Each row has two labels, one from each of two sets.
[ -5  12 -12  -9   7  14 -12  16  -1   4   3  -7  -7  -4  -1  -7  -7   3
   4 -19   7  -1  16 -16  38   7 -31  23 -22 -23  13  31  -6 -27   3 -19
  21   7 -15   2   2  10   5  -6  -5  -7  -2   2  -3  23   8   3  -1 -10
 -11   4] => HP, U
[-28  25 -23  33  32 -11  -2  20  18 -24  13  -8  -8  -7  -2 -10  -8   8
   4  -7  -3  -3  34 -35  31  -1 -67  -5 -24 -11  48  41  -2 -21  12 -11
   3  -7 -11  10  16  14  12  31   0 -25  -9  32   5  44  28  -2 -27 -23
 -17   1] => GQ, S
[ -6   8 -13  22  46 -36  -1  -2  32 -26   0  -5 -10   7   3  -6   5  10
  -2  19   0   7  18 -30  10  -9 -22 -20  -4 -17  23  17   3  38   8   8
   9 -20  10  -4   4  -2   7  17  -1  -9 -24  23 -11  14   2  -4 -10   0
 -13   9] => SZ, C
[-27  28 -22  -7  28  -2  -6  13  22 -14  20  -9   4  -4   0 -11 -22  13
   6  -6   2  -2  38 -44  48  -2 -64  16 -35 -21  42  61 -11 -24   9 -17
  16 -10 -12  12   0  15  23  19   7 -18  -5  19   0  45  25 -13 -17 -20
 -19   3] => GQ, S
[-36  30 -10   8 -15  24   7  18  -6   2  10  -1  11 -10 -15 -21 -14   7
  10 -26 -12   4   1  -8  14 -18 -50  34   2  14  45  33  -9 -51  18 -20
  -2   5  -2  20  -1  18  17   1  21 -34  16  13   0  46 -15   1  -6  -6
  -7   1] => Dl, S
[-19  19 -18   4  21  -5  -5  14   5 -10  11 -12   0  -6   2  -4  -9   5
   8  -7   5  -4  30 -24  38   4 -46   4 -23 -18  37  37  -2 -19   6  -9
  15  -5 -13   6   5   8  21  17  -3 -14 -10  18  -2  32  18   2 -17 -17
 -13   9] => GQ, S
[-18  17 -16  14  23  -8  -3   9  15 -12   6  -3   1   1   0  -6  -2   5
   4  -4  -3   4  21 -16  21  -3 -43   2 -11 -11  29  30  -2  -9   8  -8
   7  -5  -4   7   5   6   9  15   1 -16  -7  17  -1  29   1   0 -16 -12
 -14   2] => GQ, U
[-18  18 -16   3  24  -2  -3  10  15 -17   7  -4  -9  -2  -5 -10 -11  11
   1  -8   1   1  20 -40  30  -2 -44  12 -19 -26  36  37  -6 -12  10 -15
  18  -2  -2   4   4  12   9  12   6 -15  -5  18  -4  29   4   4  -7  -5
  -9   2] => GQ, S
[-20  19 -15  15  45 -16  -5  11  15 -17   7  -8  -6   4  10  -8  -5   7
   3   0  -4   2  26 -38  35  -5 -49   1 -17 -25  52  44   0   8  11  -5
  19 -13   0   3   7   9  23  15   4 -12 -15  27 -15  35   1  -3  -8  -6
 -15  16] => GQ, S
[-13  14 -11  31  36 -38  -3  -1  37 -32   7   6  -8   4   1  -2   5   9
  -2  17 -10   4  22 -23   8  -5 -36 -25  -1   1  24  19  -2  33  10   9
  -8 -22   9   1   3  -2   1  31   3 -19 -19  29   4  18  15 -10 -21 -13
 -17  -1] => SZ, S
[-17  -3  -8  20 -12  13  13  -6 -39  17   4 -12  27 -11  13   2   4  -9
   7  -5   2 -12  -3  47 -18   1   8 -13  28  33  29 -23  13 -20  -2  27
 -23  -7   1   7  -2  -2  22  13  -6 -11  -6   0 -10   6  -6   5 -20  -3
  15  16] => RF, S
[  0  -2  -9  32  44 -40 -18   8  32 -24  -4   2 -18  11   4   2  15   3
   1   8  -8   4  19  -8  14   0 -41 -19 -10 -19   8  17  -2  37   4   0
  13 -12   1  -7   6   0   0  24 -14  -6 -19  28   4  14  17  -7 -25 -20
 -26  10] => SZ, U
[-46  39 -31  19   0   5   1  12  12 -16  19  -4  18 -12  -4 -14 -16   3
   9 -17  -8  -4  26 -16  23  -9 -79   9 -11  22  49  52  -6 -50  17 -17
 -15 -12  -8  24  -4  14  22  32  10 -44  -1  26  18  64  25  -7 -42 -32
 -22  -5] => GQ, S
[-31  27 -12   6  25   2   1  11  15 -14  11  -7   0  -4  -5 -17 -16  14
   6 -13 -13   2  20 -38  34 -11 -53  15 -15 -12  56  49  -6 -17  16 -14
  15  -9  -1  13  -2  13  28  11  15 -23  -4  26 -10  39  -4  -6  -5  -5
 -11  10] => GQ, S
[-11  12 -15  17  31 -16  -6   6  19 -17  -3   2   0   3  -1  -5   7   1
   2  -1  -8  13   8 -12  16  -9 -36 -12   8 -12  27  28  -6   8  14  -8
  11 -17   9   1   2   7   9   8   9 -18 -17  16  -9  27  -8   4  -3  -6
 -14   6] => SZ, S
[-18  -3   3  45  10  20  14  34 -54  -9 -18 -14 -26 -15  -7 -17  10   5
  16 -24  -9   3 -16 -28   4   7  -9  39  15 -31  56 -19  25 -24  17  -1
  20  29  -5  -8  40  26   5  -1   8 -15   4  23 -31  10 -53  41  23  25
  20  17] => Dl, C
[ -3  10 -13  -1  39 -13  -6   3  23  -8   0  -5  -4   5   1  -2   0  18
  -1   3   4   6  19 -27  35   0 -25   2 -13 -34  24  36  -5  14   4  -8
  27 -14   4  -3   1   2  16  10   2   0 -15  11 -16  21  -5   4  -1  -4
 -14  13] => GQ, C
[-14  18 -34  11  30  -3  -5  15  15 -10   1  -6   1  -1   4  -1  -1   8
   6 -16   4   9  26 -10  37   4 -59  11 -15 -26  34  41  -6 -24  14 -18
  16  -8 -12   2   2  10  13  15  -3 -21 -13  16  -6  44   9  13 -23 -22
 -20   4] => GQ, U
[-12  14 -15   7  28  -5  -4  11  13 -10   4  -3  -3  -2  -5  -9  -6  12
   3  -8   1   7  17 -29  32  -3 -45  11 -10 -23  29  37  -6 -11  12 -18
  20  -9  -5   4   1   9  12   5   4 -13  -5  17  -7  32   2   7  -4  -9
 -12   5] => GQ, S
[-16  13  -5  14  31 -12  -6   9  18 -22   2  -5  -9   3  -1 -10  -4  12
   1   0  -4   3  22 -43  24  -7 -38   6 -17 -19  35  28  -1  11  10  -7
  19  -6  -1   4   8   8  20  10   3  -8 -11  23  -8  22   1  -7  -5  -2
 -11   7] => GQ, C
[ -2   3 -14  38  31 -30 -15  16  29 -21  -9   9 -17  14   0  -4  23  -2
   3  -5  -8  17  16  10  13   2 -52  -7  -5  -6  -6  21  -3  19   5 -13
  10  -9  -6  -4   8   3  -9  24 -15 -17 -21  17  12  27  17   9 -31 -25
 -32  -4] => SZ, U
[ -6   1  -5  28  40 -25 -11   7  20 -14  -1  -4 -10  12   2  -1  10   0
   5   2  -9   5  12   0  18  -5 -32  -9  -3 -14  22  22   2  35   8   2
  18 -10   3  -2   1   0  21  13  -8  -3 -23  20 -13  19  -2 -13 -11  -7
 -23  20] => SZ, S
[ -5  -7  -7  14 -33  16  18  -3 -29  12  -5  -2  19 -16   8   4   7  -7
   5  -1   6 -11  -5  36 -31   2  27  -9  27  35   2 -38  12 -30  -7  19
 -36   4  -2   1   5  -3  -6  13  -3 -10   1  -6   4 -11  -2  18 -16 -11
  24 -11] => RF, L
